[[109 148 113 152]
 [151 103 150 116]
 [152 108 150 109]
 [109 145 126 140]
 [134 128 123 123]
 [100 148  99 147]]
->
[[151 103 150 116]
 [109 145 126 140]
 [100 148  99 147]]

[[104 129 129 106 105]
 [134 133 133 134 134]
 [126 123 123 126 126]
 [127 123 123 126 126]]
->
[[134 133 133 134 134]
 [127 123 123 126 126]]

[[120 133 135 133 137 133 133 134 106 135 134 110 111]
 [112 139 140 141 141 140 142 143 120 142 140 119 121]
 [129 115 119 119 117 117 116 119 109 117 117 107 110]
 [146 107 107 109 108 107 109 107 135 111 108 136 136]
 [130 123 124 123 119 120 119 120 108 122 123 113 117]]
->
[[112 139 140 141 141 140 142 143 120 142 140 119 121]
 [146 107 107 109 108 107 109 107 135 111 108 136 136]]

[[117 120]
 [133 134]
 [118 121]
 [127 133]
 [143 140]
 [119 117]
 [111 121]
 [151 142]]
->
[[133 134]
 [127 133]
 [119 117]
 [151 142]]

[[122 121 144 144 144]
 [125 135 139 141 138]
 [139 136 109 113 106]
 [124 133 141 140 142]
 [122 126 149 143 143]]
->
[[125 135 139 141 138]
 [124 133 141 140 142]]

[[152 100]
 [112 127]
 [107 157]]
->
[[112 127]]
---
[[134 106 124 140 129]
 [139 138 143 125 127]
 [129 135 132 128 132]
 [128 119 128 134 131]
 [122 132 130 131 136]
 [131 113 128 137 130]]
->
[[139 138 143 125 127]
 [129 135 132 128 132]
 [122 132 130 131 136]
 [128 119 128 134 131]
 [131 113 128 137 130]
 [134 106 124 140 129]]

[[130 113 154 154 154 153 153 155 155 130 153 155 129]
 [129 139 113 112 112 115 111 112 114 129 112 112 130]
 [141 131 126 129 129 129 127 131 128 140 129 128 139]]
->
[[129 139 113 112 112 115 111 112 114 129 112 112 130]
 [141 131 126 129 129 129 127 131 128 140 129 128 139]
 [130 113 154 154 154 153 153 155 155 130 153 155 129]]

[[100 154]
 [113 143]
 [136 144]
 [118 138]
 [123 124]]
->
[[100 154]
 [136 144]
 [113 143]
 [118 138]
 [123 124]]

[[124 132 129 128 127 129 127 129 128 132 128 126 129 130 150 115]
 [129 128 142 128 127 135 129 123 128 124 128 128 122 142 121 137]
 [127 130 119 127 126 117 127 131 130 125 127 126 133 116 128 128]]
->
[[124 132 129 128 127 129 127 129 128 132 128 126 129 130 150 115]
 [127 130 119 127 126 117 127 131 130 125 127 126 133 116 128 128]
 [129 128 142 128 127 135 129 123 128 124 128 128 122 142 121 137]]

[[131 133 126 125 125 128 126 126 127 121 125 142]
 [128 114 130 130 130 128 132 132 127 124 129 144]
 [128  98 131 144 128 126 127 126 129 127 126 130]
 [126 115 128 133 128 130 126 129 126 133 130 113]
 [126 122 128 129 128 129 127 128 127 122 125 140]
 [130 113 127 137 125 128 129 129 125 132 124 111]
 [127 108 128 139 130 128 129 128 131 135 127 111]]
->
[[131 133 126 125 125 128 126 126 127 121 125 142]
 [126 122 128 129 128 129 127 128 127 122 125 140]
 [126 115 128 133 128 130 126 129 126 133 130 113]
 [128 114 130 130 130 128 132 132 127 124 129 144]
 [130 113 127 137 125 128 129 129 125 132 124 111]
 [127 108 128 139 130 128 129 128 131 135 127 111]
 [128  98 131 144 128 126 127 126 129 127 126 130]]

[[140 129 118 149 149 118 135 145 138]
 [130 134 114 153 138 122 135 138 134]
 [138 132 115 153 140 120 138 139 136]
 [126 124 128 132 120 128 128 121 123]
 [125 118 132 138 129 120 124 123 133]]
->
[[130 134 114 153 138 122 135 138 134]
 [138 132 115 153 140 120 138 139 136]
 [140 129 118 149 149 118 135 145 138]
 [126 124 128 132 120 128 128 121 123]
 [125 118 132 138 129 120 124 123 133]]
